Below are the code and all the weights of a small trained network. Each question names an input and a target symbol and asks about switching units off, where a switched-off unit gives its printed mean instead of its output.

import numpy as np


def w(rows, s, z=0):
    codes = np.array(rows[::2]) - 128.0
    scale = np.full(codes.shape[1], s)
    scale[-1] = z or s
    return codes * scale


def norm(h):
    return h / np.sqrt((h * h).mean(-1, keepdims=True) + 1e-5)


def f(y):
    return np.maximum(y, 0)


def softmax(a):
    e = np.exp(a - a.max(-1, keepdims=True))
    return e / e.sum(-1, keepdims=True)


def log_softmax(a):
    a = a - a.max(-1, keepdims=True)
    return a - np.log(np.exp(a).sum(-1, keepdims=True))


def net(x, mask):
    ids = ['αβγδεζθλμξπστφψω'.index(c) for c in x.split()]
    T = len(ids)
    res = E[ids] + P[:T]
    r = norm(res)
    for j in range(2):
        rows = slice(3 * j, 3 * j + 3)
        q, k, v = (r @ M[0][rows].T for M in (Q, K, V))
        z = softmax(np.where(np.tri(T) > 0, q @ k.T / 3**0.5, -1e9)) @ v
        o = O[0][rows]
        res = res + np.where(mask[j], z, o[:, -1]) @ o[:, :-1]
    y = f(norm(res) @ A[0][:, :-1].T + A[0][:, -1])
    res = res + np.where(mask[2:18], y, B[0][:, -1]) @ B[0][:, :-1]
    return log_softmax(norm(res)[-1] @ U[:, :-1].T + U[:, -1])


Q, K, V, O, A, B = {}, {}, {}, {}, {}, {}
E = w([
[116,158,79,224,54,133,192,142],'α',
[138,157,57,89,156,11,89,116],'β',
[145,157,88,128,127,56,58,184],'γ',
[235,93,132,119,102,97,84,99],'δ',
[133,144,130,204,77,181,143,230],'ε',
[168,107,58,64,122,189,110,155],'ζ',
[179,120,78,234,129,26,138,120],'θ',
[157,163,45,198,115,109,103,198],'λ',
[124,123,106,6,163,89,77,100],'μ',
[63,143,127,6,134,86,133,66],'ξ',
[126,163,163,113,13,139,161,119],'π',
[206,136,124,112,56,120,97,146],'σ',
[68,149,154,19,115,91,100,136],'τ',
[170,117,177,138,89,15,132,167],'φ',
[208,61,130,225,108,98,159,82],'ψ',
[177,127,131,188,118,98,86,239],'ω',
],0.019)
P = w([
[144,42,9,93,92,135,117,174],'0',
[129,139,142,109,95,78,168,159],'1',
[158,47,6,94,77,142,67,170],'2',
[128,156,166,110,124,83,180,153],'3',
[158,45,20,101,77,147,58,154],'4',
[135,173,173,117,145,99,176,138],'5',
[153,41,36,113,75,147,57,151],'6',
[145,192,174,123,161,114,169,126],'7',
[148,32,39,111,75,145,58,145],'8',
[153,213,179,124,177,127,165,121],'9',
[142,31,50,121,72,142,51,151],'10',
[164,233,188,124,185,138,166,115],'11',
[134,21,55,123,65,135,56,150],'12',
],0.017)
Q[0] = w([
[231,241,139,111,162,176,181,84],'head 1',
[50,82,31,131,78,163,50,119],'head 1',
[103,113,93,122,195,113,218,181],'head 1',
[156,128,96,120,41,184,18,97],'head 2',
[63,2,111,148,30,112,44,79],'head 2',
[45,119,119,168,87,99,95,163],'head 2',
],0.012)
K[0] = w([
[159,212,236,169,216,146,118,71],'head 1',
[105,21,126,164,23,125,3,76],'head 1',
[201,206,206,70,99,79,124,161],'head 1',
[2,36,149,157,138,105,21,97],'head 2',
[74,11,56,132,11,114,36,200],'head 2',
[165,9,78,53,73,127,166,106],'head 2',
],0.009)
V[0] = w([
[159,142,133,148,108,110,70,237],'head 1',
[157,162,22,22,172,108,195,141],'head 1',
[114,101,88,133,80,50,61,93],'head 1',
[96,149,102,164,164,77,102,143],'head 2',
[145,49,131,136,92,87,145,65],'head 2',
[1,93,106,201,134,111,163,134],'head 2',
],0.01)
O[0] = w([
[135,111,150,106,142,112,160,2,204],'head 1',
[81,96,179,165,95,84,99,160,254],'head 1',
[130,176,193,176,180,197,149,118,210],'head 1',
[129,132,185,161,156,172,69,84,130],'head 2',
[151,173,93,108,223,141,169,138,153],'head 2',
[165,179,104,108,87,137,16,112,51],'head 2',
],0.0088,0.0098)
A[0] = w([
[69,87,112,93,74,239,139,142,81],'neuron 1',
[140,81,61,199,120,136,131,116,23],'neuron 2',
[110,141,239,162,142,188,177,154,72],'neuron 3',
[134,171,103,75,123,52,97,112,138],'neuron 4',
[47,93,47,168,135,203,86,105,28],'neuron 5',
[4,151,47,134,112,195,136,109,42],'neuron 6',
[189,110,143,140,181,133,119,138,132],'neuron 7',
[89,158,171,136,72,120,173,79,130],'neuron 8',
[150,52,102,165,106,217,97,121,44],'neuron 9',
[178,150,183,161,73,157,157,144,216],'neuron 10',
[187,249,175,107,177,128,164,138,129],'neuron 11',
[54,118,88,88,157,140,85,89,2],'neuron 12',
[151,51,142,90,166,170,73,173,34],'neuron 13',
[166,159,155,170,120,57,173,134,138],'neuron 14',
[109,74,122,56,148,179,113,141,128],'neuron 15',
[151,195,208,142,137,169,153,219,86],'neuron 16',
],0.016,0.011)
B[0] = w([
[194,210,154,141,47,187,152,79,195],'neuron 1',
[119,219,142,178,166,136,70,109,186],'neuron 2',
[92,161,67,218,76,141,116,82,169],'neuron 3',
[165,216,97,117,121,92,142,112,189],'neuron 4',
[151,39,86,126,71,45,44,181,174],'neuron 5',
[48,2,107,170,104,68,148,6,150],'neuron 6',
[116,133,179,115,91,107,121,115,191],'neuron 7',
[149,25,159,152,140,157,115,101,198],'neuron 8',
[82,84,93,97,124,170,229,175,212],'neuron 9',
[96,194,117,82,171,25,96,121,240],'neuron 10',
[103,91,44,141,157,129,55,157,183],'neuron 11',
[49,190,146,113,120,92,174,238,148],'neuron 12',
[224,153,187,144,148,169,115,107,180],'neuron 13',
[124,108,163,94,82,205,177,135,244],'neuron 14',
[71,93,113,118,169,174,82,112,207],'neuron 15',
[197,191,138,156,173,217,138,165,162],'neuron 16',
],0.015,0.011)
U = w([
[111,89,59,118,207,125,119,249,190],'α',
[133,104,202,135,44,84,186,213,137],'β',
[101,118,68,178,240,158,229,141,139],'γ',
[124,86,90,203,127,86,115,50,107],'δ',
[6,112,82,83,162,162,88,103,35],'ε',
[101,165,93,21,140,152,198,169,53],'ζ',
[124,165,161,237,160,164,93,79,96],'θ',
[102,185,128,185,30,145,170,192,64],'λ',
[147,183,185,146,147,158,146,247,149],'μ',
[101,124,145,104,224,158,39,142,130],'ξ',
[163,73,99,139,123,190,169,130,203],'π',
[157,194,118,89,145,61,97,124,151],'σ',
[189,78,146,111,252,116,135,56,185],'τ',
[172,89,204,144,117,91,37,102,137],'φ',
[72,200,204,79,77,188,90,117,1],'ψ',
[194,166,117,99,84,118,167,28,44],'ω',
],0.013,0.0087)

Each question gives the input, a string of symbols that net reads in full, and the target symbol t.
The units are the heads (3 rows each of Q, K, V and O) and the neurons (one row each of A and B). Each row of codes is followed by its name. A weight is (code - 128) times the scale printed after its matrix; where a second scale follows, it is the last column's (O, A, B and U).
mask holds one flag per unit, heads first, then neurons. A switched-off unit (its flag False) gives its mean, the last column of its rows in O or B, instead of its output. The means were averaged over made-up inputs and are rounded, as every weight is.
A unit's drop is (log p(t) with every unit on - log p(t) with that unit switched off) / (log p(t) with every unit on - log p(t) with every unit switched off).
The circuit of an input: a set's keep is (log p(t) with only the set's units on - log p(t) with every unit switched off) / (log p(t) with every unit on - log p(t) with every unit switched off). Starting from the 12 units with the biggest drops (on a tie, the unit counted first), units are removed one at a time, each time the one whose removal leaves the highest keep (on an exact tie, the one counted first), for as long as the keep stays at least 0.8.
circuit, biggest first: the units of the circuit, biggest drop first
unit that matters most: the unit with the biggest drop
k most important neurons: the k neurons with the biggest drops, biggest first
which heads matter: for each layer, one digit per head in row order, 1 if its drop is at least 0.15 and else 0, layers parted by /
input ζ ζ μ λ ζ α ω θ ξ ζ, target ξ: unit that matters most => neuron 15
input ζ ζ π ω ξ σ, target τ: circuit, biggest first => (head 1; neuron 8)
input ζ ζ γ α ξ θ δ β μ β, target θ: which heads matter => 11
input σ ζ τ α δ, target τ: which heads matter => 00
input ζ ε δ β ζ ζ β ξ α α ε ξ, target σ: circuit, biggest first => (head 1; neuron 4; neuron 9)
input ψ ζ α σ τ φ σ, target ζ: 2 most important neurons => (neuron 9; neuron 10)
input α λ α β ζ τ ε λ ζ δ, target φ: circuit, biggest first => (head 2; neuron 7; neuron 11)
input λ λ β ζ ζ π, target β: circuit, biggest first => (head 1; head 2; neuron 15)
input ψ ζ β ω θ β δ ξ φ β ζ ζ, target θ: which heads matter => 01
input ζ σ ζ ω α ξ ζ α γ ζ α α, target β: which heads matter => 11
input α α ξ δ ζ ζ φ ψ, target β: circuit, biggest first => (head 1; neuron 14)
input ζ ζ ζ π δ, target τ: which heads matter => 00
input λ μ ζ γ ψ ζ, target δ: circuit, biggest first => (neuron 3; head 2)
input π β λ ζ σ ζ α λ, target β: unit that matters most => head 1
input ζ ζ γ β ζ ζ ζ ε ε ζ ω β, target β: 2 most important neurons => (neuron 14; neuron 15)
input τ ξ β β ζ σ ξ α θ λ, target σ: which heads matter => 11
input ω α ξ β β β β ζ π τ ζ α, target ψ: circuit, biggest first => (head 2; neuron 14; neuron 10)
input ω ω ζ π β ζ δ δ γ, target φ: which heads matter => 10
input ζ ω ζ ζ α β θ, target θ: which heads matter => 00
input ζ ζ ζ β ζ ξ α β ζ ε, target θ: 4 most important neurons => (neuron 3; neuron 16; neuron 8; neuron 10)
input ξ ζ δ ψ β ζ, target α: which heads matter => 01
input τ ε ξ ζ α, target δ: circuit, biggest first => (neuron 6)
input ζ ξ ω μ φ ζ φ γ δ ζ, target δ: circuit, biggest first => (head 2; neuron 3)
